Here are made-up elements, facts about them, and rows of numbers that follow some of those facts. Name the element behind each unnamed row.

There are 3 kinds of fact about the elements: ξ, σ, ψ.
<1020>: σ <628>, <2>
<1023>: σ <1728>; ψ <1608>, <296>, <2>
<1031>: σ <604>
<1042>: ξ <543>
<1045>: σ <895>
<1049>: σ <1204>
<1068>: ψ <254>, <1188>, <299>, <319>
<1087>: σ <1577>, <680>; ψ <912>, <1300>, <1236>
<1094>: σ <305>
<1096>: σ <667>, <17>
<1170>: ξ <728>
<1188>: ξ <753>
<1194>: ξ <586>; σ <132>
<1202>: σ <63>, <452>
<1204>: σ <447>
<1209>: σ <547>
<1211>: ψ <406>, <1500>
<1225>: ξ <1273>; σ <1411>
<1236>: ξ <1127>; σ <1520>
<1238>: ξ <891>; σ <483>, <1612>
<1241>: σ <274>; ψ <898>, <5>
<1279>: ψ <254>, <1657>, <790>
<1294>: ξ <1068>; ψ <1697>, <912>
<129>: ξ <713>; σ <79>
<1300>: σ <1657>
<1316>: σ <297>
<1321>: ξ <728>; ψ <1475>, <1143>, <1132>
<1343>: σ <379>
<1377>: ξ <728>; ψ <305>
<13>: ψ <1594>, <1212>
<1411>: ξ <299>
<1413>: ξ <1273>; σ <712>; ψ <1045>
<1421>: σ <1225>; ψ <160>
<1424>: σ <1353>, <1676>
<1520>: ξ <586>; σ <1279>
<1541>: ψ <47>, <1236>
<1559>: σ <1343>
<1563>: ξ <728>
<1573>: σ <20>
<1577>: σ <680>
<1584>: ξ <728>; σ <319>
<1594>: σ <1194>
<1608>: σ <1045>
<160>: σ <745>
<1612>: σ <483>
<1635>: ψ <1577>, <550>, <1220>, <1676>
<1653>: σ <621>, <301>
<1657>: σ <20>
<1697>: σ <215>
<170>: σ <968>; ψ <628>, <501>
<17>: σ <319>
<194>: ψ <1424>, <1273>, <351>
<200>: ξ <1127>; ψ <1202>
<20>: σ <420>
<253>: ξ <421>
<264>: ξ <586>; σ <712>
<274>: ψ <1475>, <129>, <1300>
<286>: ξ <337>
<296>: σ <1188>
<297>: σ <316>, <1316>
<300>: ψ <895>
<301>: ξ <713>
<304>: ξ <586>; σ <1584>; ψ <470>, <968>, <1725>
<305>: σ <1094>
<30>: ξ <194>
<319>: σ <304>, <1584>
<351>: σ <452>
<35>: ξ <713>; σ <1635>
<379>: ξ <1582>
<420>: ξ <1188>
<447>: ξ <299>; σ <466>
<448>: σ <1321>
<463>: ψ <790>
<466>: ξ <397>; σ <297>
<470>: σ <1411>, <296>
<483>: ψ <621>, <1559>, <864>, <26>
<493>: ξ <1641>
<501>: ξ <249>
<543>: ψ <1697>, <1202>, <1185>
<547>: σ <5>
<579>: σ <463>
<586>: ξ <728>; σ <170>
<604>: σ <628>, <1031>
<619>: σ <1094>
<628>: ξ <604>
<639>: σ <891>
<63>: σ <351>
<64>: σ <470>
<667>: ψ <1577>
<680>: σ <717>
<712>: ξ <1582>
<717>: ψ <296>
<745>: ξ <1541>; σ <35>
<747>: σ <420>; ψ <979>, <1500>, <712>
<753>: σ <215>
<769>: ψ <1728>
<79>: ξ <1132>
<820>: σ <64>
<864>: ξ <1582>
<891>: ξ <1391>; σ <452>; ψ <1188>, <1236>
<895>: σ <1608>
<91>: ψ <1127>
<928>: ξ <728>
<932>: σ <1185>; ψ <895>, <328>, <712>
<937>: ψ <305>, <351>
<968>: σ <1042>
<977>: σ <1377>, <366>

Named rows:
<1212>: [-11  -9  -1  -1  -6   5   0   0  -1 -17  -7  -1  -8  -2  -2  -6   2  -3
  -6  -5   2  -2  14  -4   3   8   2   5  -6   6  -4   3  -4   2   4  -6
  12]
<13>: [ -2   5   3   4 -14   2   1  -6   3  24  -8  -2   3 -17   0  -2  -6  -4
   2  -1   0  -3   8  -5  -1  18  16  12   4  -3   4   6  16   9  -5  15
   9]
<912>: [ -3 -12  -4   6  16  -1   9   0  -6 -11   3  -5 -15   1   2 -11  -6  -5
  -4  -4   4  -2  16  -9 -14 -16  -7   6  -6  -3   2   2  11   8   6  -2
  -5]
<1294>: [ 12   4   2   6  42   0   2  -9  -5  35  18  -4  35 -17  17   4 -18   0
   2   3  -1  -5 -10  10  -6  -4  -4   7  11  -9  -1  -7 -25   8  -5 -32
  -6]
<300>: [ -7   2  -7  -9  -6   6   0  -4  -5  21  -8  -4  42 -12  -9  -2  -8  -6
   1  -3  -3  -1   3   6   0  13  15   6  -2   2   1   9  33   9  -1 -20
   5]
<928>: [  2 -19   3   6  25   3 -27  -7 -14  13  44  11 -55 -23  -5  -8 -12   3
   1  -7  -5   4 -47  36  20  18 -16  10  14   3   1   6 -34   2  -7   1
  10]
<586>: [ 13 -18  -6  -4  -4  17 -27 -16  -9  -5  34  16 -43 -35   0 -19  12  -2
  -1 -18   2  15 -33  82  13   3 -28  -1  25  -2  13 -19 -72   5  -1 -26
   5]
<1520>: [ 18   7  -4  -9  15  17  -7 -15   1  -3 -10   6  29 -18  16 -12  12  -2
   1  -8   5   6   0  54  -6   4  -4  -8  23  -6  12 -34 -59   6   1 -62
  -2]
<1582>: [ -6 -18   1   0  -6   0  27   6 -11  -9  -9  -7  -1 -23   5   8  -4  -6
  -6  16 -13   4   2 -17  -2  17  12  -1  -3  14 -11 -11 -14   9  -1  -1
  -6]
<1020>: [-10  -2  -3  -1 -16   7   3  -1   4 -10  -4  -4  -7  -7  -6   2   5  -2
  -1  -7   1  -2  11   1  -6   8   1   5   1   4  -2   2  -3  -5   1  16
   0]
<1391>: [ -5   0   0  -1   1   2   0  -1  -1   4 -11  -2   1  -6  -1  -3  -6  -4
  -1  -1   1  -4   9  -7   0  15  12   7   1  -1  -1   4  12   5  -2  -2
   5]
<1608>: [ -8  -1  -1  -2  -3   5  -2   3   3 -20 -11  -1 -17  -2  -6  -2   3  -3
  -1  -4   4  -2   8  -2  -9  14   8   2   6   3   1   1   1  -7   0  16
  -7]
<1377>: [ -1 -20   5   6   9   4 -27  -8  -9  17  47  11 -53 -29  -2  -3 -10   4
   0  -7  -5   3 -45  35  26  21 -17  11  15   2  -1   6 -48   0  -8  14
  16]
<820>: [ -8  -1  -4  -3 -16   7   1   0   4  -9  -6  -4  -5  -6  -6   3   2  -3
  -2  -6   1  -2  10   2  -6   9   3   3   3   2  -2   3   1  -6   0  10
  -5]
<5>: [ -7  -7  -2  -4  -4   4  -2   1  -3 -13 -10  -2 -10  -3  -2  -6  -3  -5
  -5  -3   1  -3  12  -5   3  11   7   3  -3   2  -5   4   4   2   1  -7
   5]
<1241>: [ -7   3  -1  -1 -25   6   2  -4   7   8  -3  -4   5 -15  -3   6   1  -3
   1  -5   0  -2   9   2  -4  12   6   7   5   0  -1   3   3  -3  -3  23
   0]
<1424>: [ -8   0   1   0  -4   4  -4   2   3 -20 -12  -1 -25  -3  -4  -4   2  -3
  -1  -4   4  -3   8  -4  -8  17  12   3   9   1   3   0   0  -8  -3  20
  -3]
<447>: [  0   7   1  -1  32   6  -3  -1  -2   0  11  -3  19  -2  11  10  -1   5
   2  -4  -4  -5 -12  16   3  11  -5  -2  16   5  -6 -14 -43 -15   1 -43
  -1]
<1728>: [ -5  -4  -2  -5  -2   4  -3   1  -3 -10 -12  -2  -8  -2  -3  -6  -5  -5
  -5  -2   2  -3  10  -4   2  12   8   2  -1   0  -5   5   8   2   0  -9
   2]
<1143>: [ -9 -12  -3   5   3   2   6  -1  -4 -13   5  -4  -2  -4   1  -9  -1  -4
  -5  -7   4  -2  15  -8  -8  -6  -3   8  -6   1   2   3   0   3   7   0
   4]
<470>: [ -4   2  -4  -8   0   5  -6   4   0 -17 -13  -3 -17  -1  -6  -2  -3  -6
  -2  -2   3  -2   6   1  -9  15  11  -2   9  -1  -1   2   8  -7  -4   6
 -15]

Name these rows:
No name comes twice in this set of rows, the named rows included.
[ 12   5   5  10  45   7   5  -6   4  21   0  -1  25  -9  11  16  -6   5
   7   5  -3  -9 -12  19 -11  -6 -19   7   3   0 -17 -14 -29   5  -8 -27
 -22]  <891>
[ -8 -23  -1   4 -22   1 -22  -3 -12   9  29   8 -81 -23 -19 -13  -9  -4
  -2 -10  -3   5 -27  21  16  15  -9  13   6   0   4  20   7   7  -6  40
   8]  <728>
[ -6  10   4  -2  59   8 -27  -9   7   2  19  -2  55  20  12   9  -9  11
   1 -14   7 -19  -3   8  14   3 -13  10  -1   2 -18   6 -45 -17   4 -64
  27]  <301>
[-11 -17  -6  15  28   8 -31 -10  -9  -4  39   5 -96 -28  -4   3  -8   4
  -1 -10  -7   7 -51  39   1   3 -18   0  26   4   0   9 -36  -8  -9  -7
  17]  <1584>
[  0  11   1   5  22   4   0  -1  -4  12  14  -3   3  -2  11   7   5   7
   3 -10  -4  -5 -11  18   5  11  -6   1  18   6   2 -17 -37 -17   4 -42
   7]  <466>
[  3 -23   1   9  11   1 -18 -11 -12  34  63   5 -30 -35   1  -2 -15   1
   1  -8  -6   4 -42  37  15  -1 -29  14  12  -3   0   9 -42   5  -6  11
   5]  <1321>
[  6  -5  -2   5  64   5   6  -1  -7 -19   9  -2 -11  10  10   4  -3   6
   0  -1   1  -5  -7   9 -14 -15 -23  -2   3   4  -7 -17 -36  -5   3 -45
 -15]  <1236>
[ -5 -18   1   3  67   2  25   0 -20 -13   6   1  59 -16   5   5   0   5
   2  12 -15   7 -30   3  -9  18  13  -1  -2  28   1 -24 -26   9   9 -62
   9]  <712>
[  2 -14   8   6  44   0  23   0 -12  -2   5  -2  19 -24  18  12  -4   3
  -1  18 -14   3 -20  -4   0  17   8  -1   5  16  -9 -25 -53   7  -1 -34
   2]  <379>
[ -1  -1  -5   7 -18   3  16  -5   5  18  10  -9   3 -15   0   6  -3  -5
   2  -6   1  -3  14   2 -17 -16 -16  12  -2  -7   0   3   6   5  -1  27
 -15]  <1087>

Now the same elements, written a new way:
Some elements and their rows:
<820>: [ 23  -7  10   0 -48 -11  25 -25 -29  26  -2   5  12  25]
<1391>: [ -1  10  -4  -6 -10  10   5  -9  -8  -1  -3  -2  -9  -5]
<13>: [ -9 -19   7 -18   1  20  56  -2 -29 -30  22  42 -39 -28]
<1563>: [ 36 -31  27  21  37 -43  15  65  48   0  49 -29  21   8]
<2>: [  6  29 -18  -5  -7   6 -30 -17  17  19  -2  -8  17 -35]
<1241>: [  8  13  13  -7   4   8   9 -16 -22   1   0 -19 -29  30]
<1068>: [  4  12  -3   1   8   2  19 -15 -28   0   2  -8 -30  -4]
<1608>: [  5  19 -16  -6 -21   2 -30 -16  20  22  -6  -9   4  -8]
<194>: [-11  15  14  19   2  16  24  -6 -27  15 -22 -31 -26 -11]
<1211>: [  6  12   6  -2  10   9  21 -14 -28  -1   4 -12 -29   0]
<379>: [ 30 -50 -37  19  44   1  -9  24 -10 -55 -32 -24  49  -7]
<1635>: [  8  18  17 -17  20  21  16 -18 -26 -20  20  -1  -7  -7]
<559>: [  0   8   1  -5  -8  11   3 -11  -7   3   1  -3 -13  -9]
<1594>: [-18 -31  -5 -29 -38  22  22   7  20 -17  11  60 -19 -25]
<1087>: [  7   5   1  -2   2  -1  20 -11 -24   3  -5 -10 -50  20]
<1212>: [-19 -25  -5 -28 -32  24  23   5  16 -19  16  61  -8 -42]
<1202>: [-33 -21 -30 -48 -18  -7  -3  -4  18  50 -13 -13 -17  18]
<1475>: [ -4   6 -16  -9 -25   8 -14 -10  20  13  -2  11  -2 -20]
<447>: [-36 -35 -17  48  20 -19 -25  20 -12 -43  34 -10  25  44]
<297>: [-30  -5 -11  22 -21  24 -15 -25 -14 -10  52 -13 -19   7]
<1411>: [ 20 -22   2  30   9 -49  18  12 -37 -11  -8  10  92  13]

Which element is each row?
No name comes twice in this set of rows, the named rows included.
[-24   8  -4  11 -31  19 -10   3  16  22 -32 -11   7 -24]  <1273>
[-19   8   4  10 -30  21  -8   0  18  28 -27 -12  -1 -26]  <305>
[-19   0   4   7 -40  18 -11   3  23  31 -32 -11 -13  -4]  <1424>
[ -7   5 -21  -8 -25   3 -14  -6  16   5  -8  10   3 -15]  <299>
[ -3   1 -13 -11 -30   4 -13  -7  20  14  -7   9 -15  -1]  <1697>
[ 27 -19  42  49  58 -34  37  68  23  12  30 -56  17 -22]  <1377>
[-29  -9 -16 -43   9   2  15  -9  -8  37  -2 -22 -12   2]  <63>
[ 43 -19  31  21  50 -39  15  68  51  -7  43 -22  26 -19]  <1584>
[-25 -11  -8  16 -26  19 -13 -21  -9  -6  40 -11 -32  28]  <1049>
[  0 -17  -8  26  52 -39  13  30 -28 -34 -12  -7  14  31]  <200>
[ 44 -39 -45  -7  -4  47   0 -18 -13 -33 -33 -37   0 -25]  <1582>
[ 25  13  14   0 -23  10  -2   1  12 -12 -27  13 -50  28]  <1573>
[ -2   4  -3  -8 -15   8   4  -7  -5  -1  -9  -3 -21  14]  <753>
[-14  23  20  -2 -22  38 -30  -7  27  22 -18 -21  37 -25]  <621>

